Below is a small trained network, with its code and all its weights. Each question gives an input and a target symbol and asks what happens when units are switched off, that is, made to give their printed mean instead of their output.

import numpy as np


def w(rows, s, z=0):
    codes = np.array(rows[::2]) - 128.0
    scale = np.full(codes.shape[1], s)
    scale[-1] = z or s
    return codes * scale


def norm(h):
    return h / np.sqrt((h * h).mean(-1, keepdims=True) + 1e-5)


def f(y):
    return np.maximum(y, 0)


def softmax(a):
    e = np.exp(a - a.max(-1, keepdims=True))
    return e / e.sum(-1, keepdims=True)


def log_softmax(a):
    a = a - a.max(-1, keepdims=True)
    return a - np.log(np.exp(a).sum(-1, keepdims=True))


def net(x, mask):
    ids = ['αδεζλξστφψω'.index(c) for c in x.split()]
    T = len(ids)
    res = E[ids] + P[:T]
    u = 0
    for l in range(2):
        q, k, v = (norm(res) @ M[l].T for M in (Q, K, V))
        z = softmax(np.where(np.tri(T) > 0, q @ k.T / 4**0.5, -1e9)) @ v
        res = res + np.where(mask[u], z, O[l][:, -1]) @ O[l][:, :-1]
        u += 1
        y = f(norm(res) @ A[l][:, :-1].T + A[l][:, -1])
        res = res + np.where(mask[u : u + 12], y, B[l][:, -1]) @ B[l][:, :-1]
        u += 12
    return log_softmax(norm(res)[-1] @ U[:, :-1].T + U[:, -1])


Q, K, V, O, A, B = {}, {}, {}, {}, {}, {}
E = w([
[90,163,144,21,68,125,147,197,210,72,103],'α',
[169,237,90,124,182,67,144,166,163,106,177],'δ',
[73,29,178,171,222,177,81,132,53,110,89],'ε',
[196,119,178,150,144,74,106,101,220,119,83],'ζ',
[69,110,156,103,205,138,155,166,113,157,103],'λ',
[167,118,87,131,202,144,174,135,118,145,36],'ξ',
[107,127,113,47,163,95,133,95,154,66,9],'σ',
[159,97,68,122,167,212,149,103,35,116,52],'τ',
[157,164,127,179,115,132,60,121,190,119,199],'φ',
[178,88,134,215,143,194,147,66,213,131,132],'ψ',
[92,118,96,77,175,82,178,10,92,190,58],'ω',
],0.014)
P = w([
[170,43,21,102,25,100,74,131,172,102,205],'0',
[131,165,192,116,63,103,77,108,226,70,47],'1',
[254,128,242,122,246,159,151,190,199,27,165],'2',
[57,158,44,153,61,143,222,85,137,71,193],'3',
[112,198,223,164,64,113,78,132,172,161,61],'4',
[250,233,251,141,240,148,97,177,154,109,126],'5',
[76,184,89,160,85,128,243,109,135,48,202],'6',
[92,183,224,195,77,124,81,128,174,174,80],'7',
],0.0076)
Q[0] = w([
[156,117,99,109,130,187,133,182,161,76,197],'L0H1',
[197,198,139,173,219,71,68,194,112,102,113],'L0H1',
[66,157,115,170,81,116,120,145,108,123,121],'L0H1',
[172,2,41,102,90,69,187,126,71,132,208],'L0H1',
],0.0066)
K[0] = w([
[75,84,84,106,108,164,95,95,142,108,200],'L0H1',
[122,135,149,212,111,98,170,103,146,145,118],'L0H1',
[128,107,231,100,141,158,3,253,107,33,159],'L0H1',
[201,23,101,83,172,123,126,113,163,107,148],'L0H1',
],0.0066)
V[0] = w([
[135,103,223,183,144,195,228,225,161,146,145],'L0H1',
[98,252,177,126,157,94,199,72,90,109,120],'L0H1',
[96,54,119,172,123,56,122,207,87,154,157],'L0H1',
[123,106,139,89,97,165,249,157,145,216,139],'L0H1',
],0.0036)
O[0] = w([
[82,69,98,157,55,219,130,84,205,144,2,84],'L0H1',
[56,113,86,115,33,68,132,139,132,182,144,120],'L0H1',
[149,105,148,134,188,8,104,90,111,119,149,3],'L0H1',
[119,63,183,96,204,136,171,117,118,150,155,97],'L0H1',
],0.008,0.0029)
A[0] = w([
[104,147,64,122,178,127,162,89,117,165,100,97],'L0N1',
[157,143,121,100,125,172,122,135,181,89,156,247],'L0N2',
[145,175,2,138,153,61,115,146,119,135,144,177],'L0N3',
[133,174,119,111,122,116,132,121,162,119,115,161],'L0N4',
[153,130,130,174,98,185,133,72,147,93,136,99],'L0N5',
[117,137,113,62,111,106,171,71,141,154,81,132],'L0N6',
[103,79,55,162,152,146,132,148,163,69,200,158],'L0N7',
[114,134,151,119,180,70,38,171,150,134,143,124],'L0N8',
[84,83,200,123,110,116,101,117,179,161,128,37],'L0N9',
[94,101,94,156,155,33,194,139,140,145,168,66],'L0N10',
[136,52,87,87,163,193,207,65,143,167,127,225],'L0N11',
[145,134,44,157,75,156,155,84,82,115,138,149],'L0N12',
],0.0079,0.0011)
B[0] = w([
[76,100,99,190,212,150,118,126,190,153,225,195],'L0N1',
[77,109,176,195,241,221,113,115,97,195,114,253],'L0N2',
[127,79,229,45,64,253,137,157,162,156,95,182],'L0N3',
[99,61,55,158,143,124,253,61,147,120,77,198],'L0N4',
[37,177,44,22,155,131,101,246,109,154,163,251],'L0N5',
[207,112,139,177,198,139,54,163,101,96,163,216],'L0N6',
[94,83,91,99,97,10,159,77,16,101,74,198],'L0N7',
[166,157,128,180,42,89,124,83,160,144,79,169],'L0N8',
[37,172,247,48,82,150,184,136,131,173,147,171],'L0N9',
[53,83,32,162,74,166,50,138,115,96,48,163],'L0N10',
[114,201,144,93,27,94,136,150,147,153,171,246],'L0N11',
[167,106,251,184,128,81,133,142,134,100,75,186],'L0N12',
],0.005,0.0064)
Q[1] = w([
[188,179,192,84,137,165,2,115,127,164,53],'L1H1',
[117,173,163,157,122,138,128,140,137,209,22],'L1H1',
[152,121,129,225,198,121,212,173,118,72,113],'L1H1',
[64,73,83,168,13,60,201,119,97,64,113],'L1H1',
],0.008)
K[1] = w([
[37,255,237,198,114,160,143,60,118,109,80],'L1H1',
[133,115,172,208,96,139,170,165,129,186,93],'L1H1',
[189,62,70,184,127,152,44,116,93,215,171],'L1H1',
[160,32,164,65,75,111,72,169,186,14,85],'L1H1',
],0.0068)
V[1] = w([
[219,149,185,129,82,174,2,153,73,118,143],'L1H1',
[166,49,110,195,113,107,103,27,227,178,110],'L1H1',
[233,138,227,108,185,133,136,25,137,106,94],'L1H1',
[58,132,183,49,56,73,89,44,149,133,181],'L1H1',
],0.006)
O[1] = w([
[69,51,146,113,71,142,36,193,135,152,60,82],'L1H1',
[124,52,254,150,139,25,153,55,165,110,147,254],'L1H1',
[169,231,207,41,86,92,111,88,123,102,145,85],'L1H1',
[95,140,194,56,197,118,60,162,149,140,195,110],'L1H1',
],0.0081,0.0029)
A[1] = w([
[133,102,105,182,97,115,101,131,152,108,186,187],'L1N1',
[153,159,59,155,222,164,123,102,143,99,164,103],'L1N2',
[234,150,108,132,57,119,141,105,191,140,150,254],'L1N3',
[106,111,24,96,144,177,95,157,89,138,127,104],'L1N4',
[177,189,141,125,254,44,127,93,94,119,167,38],'L1N5',
[156,59,114,67,182,113,151,189,82,112,103,129],'L1N6',
[67,150,145,90,138,138,159,99,126,163,88,204],'L1N7',
[79,170,133,167,152,72,86,36,133,149,143,133],'L1N8',
[106,115,180,79,208,65,139,136,125,139,216,116],'L1N9',
[78,125,99,54,137,75,129,133,95,159,180,199],'L1N10',
[49,100,149,90,108,108,141,155,125,113,103,119],'L1N11',
[149,109,131,150,105,162,141,178,168,159,166,85],'L1N12',
],0.0084,0.0026)
B[1] = w([
[185,102,37,107,205,79,162,152,153,180,81,172],'L1N1',
[104,133,229,174,131,170,136,77,184,72,130,206],'L1N2',
[2,110,73,90,125,99,141,149,102,172,142,197],'L1N3',
[192,169,241,174,109,138,157,172,132,163,48,156],'L1N4',
[157,145,103,211,79,117,80,203,45,103,165,229],'L1N5',
[82,254,70,196,143,94,171,140,221,159,206,157],'L1N6',
[217,137,92,137,142,108,58,73,84,113,184,231],'L1N7',
[161,184,119,172,106,156,144,194,163,103,123,210],'L1N8',
[184,103,125,99,112,134,196,139,59,229,162,253],'L1N9',
[114,178,170,125,193,228,126,102,183,108,44,187],'L1N10',
[167,105,94,106,176,104,97,100,99,147,142,198],'L1N11',
[144,215,116,201,75,66,113,120,146,56,195,183],'L1N12',
],0.0082,0.0066)
U = w([
[149,173,87,25,129,175,77,88,156,67,120,170],'α',
[53,165,72,60,75,95,171,108,107,125,108,194],'δ',
[98,52,170,114,119,148,10,99,142,115,102,252],'ε',
[146,126,248,91,59,72,157,65,167,159,61,114],'ζ',
[106,131,118,49,243,160,145,86,141,231,105,74],'λ',
[133,52,71,140,168,87,231,84,127,128,54,156],'ξ',
[181,155,90,132,155,38,73,71,113,9,71,108],'σ',
[155,133,134,99,50,193,129,160,120,141,11,139],'τ',
[96,163,101,171,219,82,69,253,208,131,48,8],'φ',
[98,138,230,170,168,223,152,60,207,70,84,84],'ψ',
[197,128,137,149,109,92,144,183,81,91,212,119],'ω',
],0.0069,0.0032)

Each question gives the input, a string of symbols that net reads in full, and the target symbol t.
The units are the heads (4 rows each of Q, K, V and O) and the neurons (one row each of A and B). Each row of codes is followed by its name. A weight is (code - 128) times the scale printed after its matrix; where a second scale follows, it is the last column's (O, A, B and U).
mask holds one flag per unit, layer by layer, with each layer's heads first. A switched-off unit (its flag False) gives its mean, the last column of its rows in O or B, instead of its output. The means were averaged over made-up inputs and are rounded, as every weight is.
A unit's drop is (log p(t) with every unit on - log p(t) with that unit switched off) / (log p(t) with every unit on - log p(t) with every unit switched off).
The circuit of an input: a set's keep is (log p(t) with only the set's units on - log p(t) with every unit switched off) / (log p(t) with every unit on - log p(t) with every unit switched off). Starting from the 12 units with the biggest drops (on a tie, the unit counted first), units are removed one at a time, each time the one whose removal leaves the highest keep (on an exact tie, the one counted first), for as long as the keep stays at least 0.8.
circuit, biggest first: the units of the circuit, biggest drop first
unit that matters most: the unit with the biggest drop
k most important neurons: the k neurons with the biggest drops, biggest first
k most important neurons of layer l: the k neurons of layer l with the biggest drops, biggest first
input ε ψ φ ω ψ τ, target ω: circuit, biggest first	L1N5, L1H1, L0H1
input α φ δ α α τ, target τ: circuit, biggest first	L1H1
input ψ ω ψ δ ω, target ψ: 3 most important neurons	L1N2, L0N10, L0N2
input φ τ ψ ψ, target ε: circuit, biggest first	L1H1, L0H1, L0N7, L0N3
input ζ ω σ, target ω: circuit, biggest first	L1N5, L0H1
input α ψ τ, target ψ: 3 most important neurons of layer 1	L1N2, L1N9, L1N5
input τ τ α ψ, target τ: circuit, biggest first	L1H1, L1N4, L0H1
input τ ω ψ ω, target τ: circuit, biggest first	L1H1, L1N4, L0H1
input ε φ ε δ φ τ φ, target σ: 2 most important neurons	L0N7, L1N9
input φ ε ψ ω λ φ φ, target ε: circuit, biggest first	L1H1, L0N7, L0H1, L0N3
input λ λ ψ δ ω τ ξ, target ω: 4 most important neurons	L0N5, L0N8, L0N6, L1N5
input ψ ω ζ ω τ ω ψ λ, target λ: circuit, biggest first	L1N5, L1N11
input φ ψ α ω, target ε: 3 most important neurons	L0N1, L0N3, L0N6
input φ α ζ ψ, target ε: unit that matters most	L1H1
input σ σ φ ψ τ σ, target ψ: 2 most important neurons	L0N2, L1N2
input ψ ω ω ω α ζ, target ω: circuit, biggest first	L1N5, L0H1
input ψ ω ε ω ψ ψ, target ω: 2 most important neurons	L0N1, L1N5
input τ ω ψ ω ω, target ω: 3 most important neurons	L1N5, L0N5, L0N6
input ω ψ α ε φ ω ω, target λ: 2 most important neurons of layer 0	L0N1, L0N10
input ω ψ α σ ψ ξ, target ψ: unit that matters most	L0N5
input ψ ψ ψ δ, target ξ: 2 most important neurons	L0N5, L0N7
input ω ω ω ψ δ α τ, target λ: 2 most important neurons	L0N5, L0N3
input δ ω ψ ψ, target φ: 2 most important neurons	L0N3, L0N10
input ω ψ ε, target ω: 2 most important neurons of layer 1	L1N5, L1N9
input δ ω ψ λ λ ξ τ, target φ: 2 most important neurons of layer 0	L0N3, L0N10
input ε φ φ ζ, target σ: 3 most important neurons	L0N5, L1N9, L0N2
